Here is a tiny trained network, its code and every weight. The questions are about switching its units off for an input and a target symbol, where a switched-off unit gives its printed mean instead of its output.

import numpy as np


def w(rows, s, z=0):
    codes = np.array(rows[::2]) - 128.0
    scale = np.full(codes.shape[1], s)
    scale[-1] = z or s
    return codes * scale


def norm(h):
    return h / np.sqrt((h * h).mean(-1, keepdims=True) + 1e-5)


def f(y):
    return y / 2 * (1 + np.tanh(0.7978845608 * (y + 0.044715 * y**3)))


def softmax(a):
    e = np.exp(a - a.max(-1, keepdims=True))
    return e / e.sum(-1, keepdims=True)


def log_softmax(a):
    a = a - a.max(-1, keepdims=True)
    return a - np.log(np.exp(a).sum(-1, keepdims=True))


def net(x, mask):
    ids = ['δζηθξπστφψ'.index(c) for c in x.split()]
    T = len(ids)
    res = E[ids] + P[:T]
    r = norm(res)
    for j in range(3):
        rows = slice(4 * j, 4 * j + 4)
        q, k, v = (r @ M[0][rows].T for M in (Q, K, V))
        z = softmax(np.where(np.tri(T) > 0, q @ k.T / 4**0.5, -1e9)) @ v
        o = O[0][rows]
        res = res + np.where(mask[j], z, o[:, -1]) @ o[:, :-1]
    y = f(norm(res) @ A[0][:, :-1].T + A[0][:, -1])
    res = res + np.where(mask[3:27], y, B[0][:, -1]) @ B[0][:, :-1]
    return log_softmax(norm(res)[-1] @ U[:, :-1].T + U[:, -1])


Q, K, V, O, A, B = {}, {}, {}, {}, {}, {}
E = w([
[9,200,111],'δ',
[33,195,129],'ζ',
[8,174,113],'η',
[141,118,129],'θ',
[102,205,167],'ξ',
[189,119,160],'π',
[31,130,105],'σ',
[124,103,128],'τ',
[199,160,203],'φ',
[140,228,240],'ψ',
],0.011)
P = w([
[156,129,51],'0',
[176,70,91],'1',
[32,108,235],'2',
[183,182,140],'3',
[146,159,2],'4',
[60,141,199],'5',
],0.016)
Q[0] = w([
[143,88,136],'h1',
[181,230,4],'h1',
[150,131,111],'h1',
[149,144,121],'h1',
[161,79,25],'h2',
[130,134,149],'h2',
[166,180,128],'h2',
[112,119,124],'h2',
[124,97,132],'h3',
[81,61,45],'h3',
[161,109,144],'h3',
[170,76,102],'h3',
],0.036)
K[0] = w([
[134,139,185],'h1',
[176,210,10],'h1',
[137,151,134],'h1',
[129,153,116],'h1',
[124,159,255],'h2',
[135,129,111],'h2',
[120,184,97],'h2',
[123,105,123],'h2',
[127,112,137],'h3',
[157,135,27],'h3',
[148,130,156],'h3',
[187,151,111],'h3',
],0.037)
V[0] = w([
[142,168,150],'h1',
[60,173,218],'h1',
[105,229,219],'h1',
[236,250,192],'h1',
[100,174,82],'h2',
[156,176,216],'h2',
[174,219,129],'h2',
[113,114,117],'h2',
[167,158,152],'h3',
[116,140,112],'h3',
[161,112,165],'h3',
[138,132,135],'h3',
],0.023)
O[0] = w([
[145,170,123,146],'h1',
[72,177,154,108],'h1',
[125,238,143,152],'h1',
[207,254,70,182],'h1',
[83,149,143,220],'h2',
[94,119,34,2],'h2',
[101,189,95,198],'h2',
[128,119,140,133],'h2',
[103,108,126,121],'h3',
[135,119,156,137],'h3',
[99,133,75,108],'h3',
[122,126,123,125],'h3',
],0.03,0.0091)
A[0] = w([
[206,63,81,99],'n1',
[132,135,111,93],'n2',
[127,121,130,96],'n3',
[66,76,4,2],'n4',
[170,139,197,165],'n5',
[109,83,124,99],'n6',
[241,248,131,129],'n7',
[37,119,178,34],'n8',
[94,198,117,200],'n9',
[56,168,195,21],'n10',
[146,153,85,69],'n11',
[94,150,147,156],'n12',
[55,118,181,50],'n13',
[178,142,204,164],'n14',
[10,176,215,48],'n15',
[87,150,150,114],'n16',
[148,131,165,104],'n17',
[139,88,127,93],'n18',
[192,93,71,174],'n19',
[52,167,192,52],'n20',
[122,89,135,45],'n21',
[97,111,57,35],'n22',
[86,97,17,46],'n23',
[136,116,126,75],'n24',
],0.02,0.0047)
B[0] = w([
[166,194,133,185],'n1',
[136,122,125,127],'n2',
[130,126,130,124],'n3',
[79,53,39,149],'n4',
[122,174,88,170],'n5',
[114,108,143,140],'n6',
[71,2,97,249],'n7',
[86,130,95,170],'n8',
[125,203,208,201],'n9',
[186,168,153,190],'n10',
[149,101,105,149],'n11',
[122,161,129,157],'n12',
[101,132,89,167],'n13',
[92,166,63,175],'n14',
[164,183,225,225],'n15',
[148,177,140,154],'n16',
[131,151,107,137],'n17',
[117,141,150,139],'n18',
[163,151,166,187],'n19',
[188,188,151,194],'n20',
[122,120,144,133],'n21',
[124,115,66,134],'n22',
[114,65,40,151],'n23',
[132,134,138,123],'n24',
],0.055,0.015)
U = w([
[138,166,160,254],'δ',
[141,163,127,203],'ζ',
[70,102,183,142],'η',
[207,90,168,39],'θ',
[30,93,110,141],'ξ',
[248,129,105,13],'π',
[104,58,171,122],'σ',
[170,48,173,99],'τ',
[171,108,46,211],'φ',
[77,178,29,43],'ψ',
],0.018,0.0039)

Each question gives the input, a string of symbols that net reads in full, and the target symbol t.
The units are the heads (4 rows each of Q, K, V and O) and the neurons (one row each of A and B). Each row of codes is followed by its name. A weight is (code - 128) times the scale printed after its matrix; where a second scale follows, it is the last column's (O, A, B and U).
mask holds one flag per unit, heads first, then neurons. A switched-off unit (its flag False) gives its mean, the last column of its rows in O or B, instead of its output. The means were averaged over made-up inputs and are rounded, as every weight is.
A unit's drop is (log p(t) with every unit on - log p(t) with that unit switched off) / (log p(t) with every unit on - log p(t) with every unit switched off).
The circuit of an input: a set's keep is (log p(t) with only the set's units on - log p(t) with every unit switched off) / (log p(t) with every unit on - log p(t) with every unit switched off). Starting from the 12 units with the biggest drops (on a tie, the unit counted first), units are removed one at a time, each time the one whose removal leaves the highest keep (on an exact tie, the one counted first), for as long as the keep stays at least 0.8.
circuit, biggest first: the units of the circuit, biggest drop first
unit that matters most: the unit with the biggest drop
k most important neurons: the k neurons with the biggest drops, biggest first
which heads matter: for each layer, one digit per head in row order, 1 if its drop is at least 0.15 and else 0, layers parted by /
drop when u is switched off: that unit's drop, to one decimal
input θ φ δ φ, target θ: unit that matters most : h1
input φ ψ ζ φ, target φ: 2 most important neurons : (n7, n15)
input τ τ σ φ, target τ: which heads matter : 100
input φ π δ ψ, target φ: 2 most important neurons : (n7, n15)
input ζ θ φ η η, target φ: which heads matter : 010
input ξ φ φ θ, target ξ: which heads matter : 100
input ψ φ δ σ, target ψ: which heads matter : 000
input ψ δ ψ φ, target ψ: circuit, biggest first : (n7, n20, h1)
input φ τ θ θ, target φ: which heads matter : 100
input π θ τ ψ, target π: which heads matter : 100
input η δ ψ π, target η: which heads matter : 110
input θ δ π τ, target θ: which heads matter : 110
input σ δ η η ξ, target ξ: which heads matter : 000
input π ψ θ φ, target π: circuit, biggest first : (h1)
input θ π δ τ, target θ: circuit, biggest first : (h1, n7)
input φ σ τ ξ, target φ: circuit, biggest first : (h1, n7)
input τ π φ φ π, target φ: which heads matter : 010
input θ θ δ ζ, target θ: 2 most important neurons : (n7, n1)
input φ φ θ φ ζ, target φ: 2 most important neurons : (n15, n4)
input τ η π ζ, target τ: circuit, biggest first : (h1)
input φ π δ π π, target π: 3 most important neurons : (n7, n1, n19)
input ξ φ π δ, target ξ: drop when n7 is switched off : 0.7
input θ ξ ξ σ, target θ: drop when h2 is switched off : 0.2
input φ θ η δ, target φ: drop when n7 is switched off : 0.3
input δ τ ξ φ θ, target φ: drop when n7 is switched off : 0.1
input π ξ π τ, target π: 3 most important neurons : (n1, n7, n19)
input ξ θ δ π φ, target φ: unit that matters most : h2
